Below is a small trained network, with its code and all its weights. Each question gives an input and a class and asks what happens when units are switched off, that is, made to give their printed mean instead of their output.

import numpy as np


def w(rows, s, z=0):
    codes = np.array(rows[::2]) - 128.0
    scale = np.full(codes.shape[1], s)
    scale[-1] = z or s
    return codes * scale


def f(y):
    return np.maximum(y, 0)


def log_softmax(a):
    a = a - a.max(-1, keepdims=True)
    return a - np.log(np.exp(a).sum(-1, keepdims=True))


def net(x, mask):
    res = np.array(x, float).reshape(1, 7) / 4 @ E
    y = f(res @ A[0][:, :-1].T + A[0][:, -1])
    res = res + np.where(mask, y, B[0][:, -1]) @ B[0][:, :-1]
    return log_softmax(res[-1] @ U[:, :-1].T + U[:, -1])


A, B = {}, {}
E = w([
[124,133,138,123,136],'x0',
[222,45,135,175,188],'x1',
[63,73,141,96,180],'x2',
[112,127,90,163,123],'x3',
[77,104,254,175,53],'x4',
[139,121,140,111,120],'x5',
[162,45,74,114,78],'x6',
],0.0085)
A[0] = w([
[138,130,64,135,163,101],'neuron 0',
[123,155,191,82,56,67],'neuron 1',
[110,163,120,175,128,173],'neuron 2',
[200,123,126,153,198,209],'neuron 3',
[57,122,115,45,103,168],'neuron 4',
[99,196,166,162,220,146],'neuron 5',
[68,72,121,126,149,182],'neuron 6',
[93,163,110,133,111,131],'neuron 7',
[107,90,48,169,104,170],'neuron 8',
[104,99,180,173,104,53],'neuron 9',
[74,66,193,167,107,59],'neuron 10',
[141,141,82,48,157,27],'neuron 11',
[127,92,160,131,74,62],'neuron 12',
[97,101,112,105,160,54],'neuron 13',
[115,9,96,44,112,149],'neuron 14',
[98,107,147,77,170,104],'neuron 15',
[69,154,151,74,72,31],'neuron 16',
[94,45,129,75,150,222],'neuron 17',
[148,110,169,176,179,150],'neuron 18',
[101,123,134,210,95,59],'neuron 19',
[234,157,98,151,102,168],'neuron 20',
[126,106,209,96,50,29],'neuron 21',
[81,166,118,77,103,119],'neuron 22',
[118,115,167,137,126,43],'neuron 23',
[162,50,157,154,155,65],'neuron 24',
[170,141,140,108,93,166],'neuron 25',
[98,111,163,91,179,172],'neuron 26',
[166,83,155,155,162,174],'neuron 27',
[148,137,81,60,138,28],'neuron 28',
[163,170,139,94,85,254],'neuron 29',
],0.012,0.0046)
B[0] = w([
[132,164,141,62,164,200],'neuron 0',
[89,135,116,112,159,220],'neuron 1',
[139,124,200,144,77,183],'neuron 2',
[94,115,130,134,128,254],'neuron 3',
[121,72,145,231,103,251],'neuron 4',
[247,125,218,111,49,241],'neuron 5',
[127,117,110,107,44,207],'neuron 6',
[97,71,163,196,152,190],'neuron 7',
[176,75,201,68,100,203],'neuron 8',
[182,198,38,48,230,197],'neuron 9',
[206,187,78,100,194,230],'neuron 10',
[161,119,4,152,201,198],'neuron 11',
[151,164,113,58,180,180],'neuron 12',
[118,178,73,72,133,153],'neuron 13',
[173,168,161,146,72,252],'neuron 14',
[160,115,57,69,52,177],'neuron 15',
[119,115,100,205,207,224],'neuron 16',
[115,138,123,108,2,244],'neuron 17',
[61,35,102,176,105,202],'neuron 18',
[164,205,152,48,167,171],'neuron 19',
[81,115,178,87,120,235],'neuron 20',
[140,159,45,92,182,221],'neuron 21',
[121,58,74,198,145,225],'neuron 22',
[105,176,110,117,171,154],'neuron 23',
[106,133,100,229,173,203],'neuron 24',
[70,107,131,84,21,174],'neuron 25',
[103,146,159,94,29,202],'neuron 26',
[33,100,129,199,133,218],'neuron 27',
[157,226,57,157,226,185],'neuron 28',
[55,97,194,130,72,231],'neuron 29',
],0.0064,0.0074)
U = w([
[213,182,50,124,254,29],'0',
[142,99,125,166,114,252],'1',
[81,64,91,249,160,58],'2',
[224,113,169,145,88,173],'3',
[137,100,150,127,126,234],'4',
[135,130,136,138,72,78],'5',
],0.0089,0.004)

Each question gives the input, the list of numbers given to net, and the class t.
The units are the neurons (one row each of A and B). Each row of codes is followed by its name. A weight is (code - 128) times the scale printed after its matrix; where a second scale follows, it is the last column's (A, B and U).
mask holds one flag per neuron, in row order. A switched-off neuron (its flag False) gives its mean, the last column of its row in B, instead of its output. The means were averaged over made-up inputs and are rounded, as every weight is.
A unit's drop is (log p(t) with every unit on - log p(t) with that unit switched off) / (log p(t) with every unit on - log p(t) with every unit switched off).
The circuit of an input: a set's keep is (log p(t) with only the set's units on - log p(t) with every unit switched off) / (log p(t) with every unit on - log p(t) with every unit switched off). Starting from the 12 units with the biggest drops (on a tie, the unit counted first), units are removed one at a time, each time the one whose removal leaves the highest keep (on an exact tie, the one counted first), for as long as the keep stays at least 0.8.
circuit, biggest first: the units of the circuit, biggest drop first
most important unit: the unit with the biggest drop
k most important neurons: the k neurons with the biggest drops, biggest first
drop when u is switched off: that unit's drop, to one decimal
input [8,-8,-8,-4,4,7,-1], class 2: most important neuron -> (neuron 16)
input [3,5,-4,-2,-2,3,3], class 2: circuit, biggest first -> (neuron 5; neuron 27)
input [2,-8,6,-8,-5,7,5], class 2: circuit, biggest first -> (neuron 4; neuron 22)
input [-5,8,-7,-5,2,5,-8], class 2: circuit, biggest first -> (neuron 18; neuron 27)
input [8,-2,-2,-3,6,0,-5], class 0: circuit, biggest first -> (neuron 9; neuron 21; neuron 10)
input [-3,-5,4,-1,6,4,-6], class 0: 4 most important neurons -> (neuron 10; neuron 9; neuron 21; neuron 16)
input [4,1,-4,5,0,1,-6], class 3: circuit, biggest first -> (neuron 5; neuron 27)
input [6,6,-6,0,0,3,-2], class 2: circuit, biggest first -> (neuron 27; neuron 18; neuron 5)
input [2,7,0,-3,2,-3,4], class 2: 2 most important neurons -> (neuron 24; neuron 27)
input [4,0,-1,2,7,1,-7], class 0: 2 most important neurons -> (neuron 9; neuron 10)
input [7,3,5,3,-1,-6,8], class 3: 2 most important neurons -> (neuron 14; neuron 8)
input [-6,-1,-3,0,5,2,-5], class 0: drop when neuron 29 is switched off -> -0.1
input [7,-2,6,3,-2,-3,1], class 5: drop when neuron 17 is switched off -> 0.2
input [0,-4,8,6,5,-3,8], class 3: most important unit -> neuron 14
input [8,-6,0,-7,8,6,5], class 0: drop when neuron 21 is switched off -> 0.2
